Below is a small trained network, with its code and all its weights. Each question gives an input and a class and asks what happens when units are switched off, that is, made to give their printed mean instead of their output.

import numpy as np


def w(rows, s, z=0):
    codes = np.array(rows[::2]) - 128.0
    scale = np.full(codes.shape[1], s)
    scale[-1] = z or s
    return codes * scale


def norm(h):
    return h / np.sqrt((h * h).mean(-1, keepdims=True) + 1e-5)


def f(y):
    return np.maximum(y, 0)


def log_softmax(a):
    a = a - a.max(-1, keepdims=True)
    return a - np.log(np.exp(a).sum(-1, keepdims=True))


def net(x, mask):
    res = np.array(x, float).reshape(1, 7) / 4 @ E
    u = 0
    for l in range(3):
        y = f(norm(res) @ A[l][:, :-1].T + A[l][:, -1])
        res = res + np.where(mask[u : u + 3], y, B[l][:, -1]) @ B[l][:, :-1]
        u += 3
    return log_softmax(norm(res)[-1] @ U[:, :-1].T + U[:, -1])


A, B = {}, {}
E = w([
[74,59,44],'x0',
[148,63,221],'x1',
[127,130,127],'x2',
[131,125,128],'x3',
[128,131,130],'x4',
[2,182,190],'x5',
[131,125,123],'x6',
],0.009)
A[0] = w([
[151,225,70,49],'L0N0',
[252,128,85,133],'L0N1',
[186,239,175,1],'L0N2',
],0.02,0.0054)
B[0] = w([
[166,92,234,191],'L0N0',
[220,196,13,244],'L0N1',
[3,37,94,187],'L0N2',
],0.023,0.011)
A[1] = w([
[138,108,10,6],'L1N0',
[249,149,162,104],'L1N1',
[80,132,79,231],'L1N2',
],0.021,0.0022)
B[1] = w([
[6,55,133,252],'L1N0',
[183,179,244,221],'L1N1',
[172,127,83,195],'L1N2',
],0.023,0.011)
A[2] = w([
[170,98,252,7],'L2N0',
[57,242,130,134],'L2N1',
[38,217,157,188],'L2N2',
],0.022,0.0019)
B[2] = w([
[172,51,250,254],'L2N0',
[220,201,110,162],'L2N1',
[184,239,26,198],'L2N2',
],0.021,0.0088)
U = w([
[160,121,140,254],'0',
[85,56,73,67],'1',
[203,255,106,102],'2',
[200,93,246,55],'3',
[162,122,140,149],'4',
[163,121,138,120],'5',
],0.0099,0.0055)

Each question gives the input, the list of numbers given to net, and the class t.
The units are the neurons (one row each of A and B). Each row of codes is followed by its name. A weight is (code - 128) times the scale printed after its matrix; where a second scale follows, it is the last column's (A, B and U).
mask holds one flag per neuron, layer by layer. A switched-off neuron (its flag False) gives its mean, the last column of its row in B, instead of its output. The means were averaged over made-up inputs and are rounded, as every weight is.
A unit's drop is (log p(t) with every unit on - log p(t) with that unit switched off) / (log p(t) with every unit on - log p(t) with every unit switched off).
The circuit of an input: a set's keep is (log p(t) with only the set's units on - log p(t) with every unit switched off) / (log p(t) with every unit on - log p(t) with every unit switched off). Starting from all 9 units, units are removed one at a time, each time the one whose removal leaves the highest keep (on an exact tie, the one counted first), for as long as the keep stays at least 0.8.
circuit, biggest first: the units of the circuit, biggest drop first
k most important neurons: the k neurons with the biggest drops, biggest first
top k neurons in layer l: the k neurons of layer l with the biggest drops, biggest first
drop when u is switched off: that unit's drop, to one decimal
input [3,7,2,-4,-5,8,5], class 2: circuit, biggest first : [L0N0, L2N2, L1N0, L0N1]
input [7,7,-2,1,-7,-7,1], class 1: circuit, biggest first : [L1N0]
input [5,-1,-2,4,1,-4,2], class 1: 3 most important neurons : [L0N0, L1N0, L2N2]
input [5,-1,-1,1,2,7,-3], class 2: 4 most important neurons : [L0N1, L0N2, L1N0, L2N0]
input [6,-2,1,-6,-4,-5,1], class 1: 4 most important neurons : [L1N0, L0N0, L2N2, L2N1]
input [-1,-2,-2,-4,-4,-4,-2], class 2: 2 most important neurons : [L0N1, L2N0]
input [-6,-3,-1,-2,5,4,7], class 1: 2 most important neurons : [L0N2, L1N1]
input [-4,-8,5,-1,-6,1,2], class 3: 3 most important neurons : [L0N0, L1N0, L2N0]
input [-7,-2,-5,-3,5,2,-7], class 1: 3 most important neurons : [L0N2, L1N1, L2N0]
input [-8,-4,-1,8,-2,4,-5], class 1: 3 most important neurons : [L0N2, L1N1, L2N0]
input [-4,0,0,5,-8,-8,6], class 2: 4 most important neurons : [L0N1, L1N1, L2N0, L0N2]
input [7,-1,-3,-3,7,8,-5], class 2: 3 most important neurons : [L0N1, L0N2, L1N0]
input [-8,-3,2,-4,3,7,-1], class 1: 2 most important neurons : [L0N2, L1N1]
input [-1,-2,2,-2,-4,-7,4], class 2: top neuron in layer 1 : [L1N1]
input [-7,-2,1,-6,2,-7,5], class 1: 3 most important neurons : [L0N2, L1N0, L2N2]
input [-8,7,5,7,-6,-3,-5], class 1: 2 most important neurons : [L0N2, L0N0]
input [3,1,-2,-4,2,8,0], class 2: drop when L2N0 is switched off : 0.0
input [0,2,3,2,2,-5,-1], class 2: drop when L0N1 is switched off : 1.4
input [-8,-5,-6,2,4,-2,-6], class 1: drop when L0N2 is switched off : 1.0
input [-7,5,6,4,-1,-1,0], class 1: most important neuron : [L0N2]
input [6,-8,3,6,-5,8,-2], class 2: drop when L0N2 is switched off : 0.2
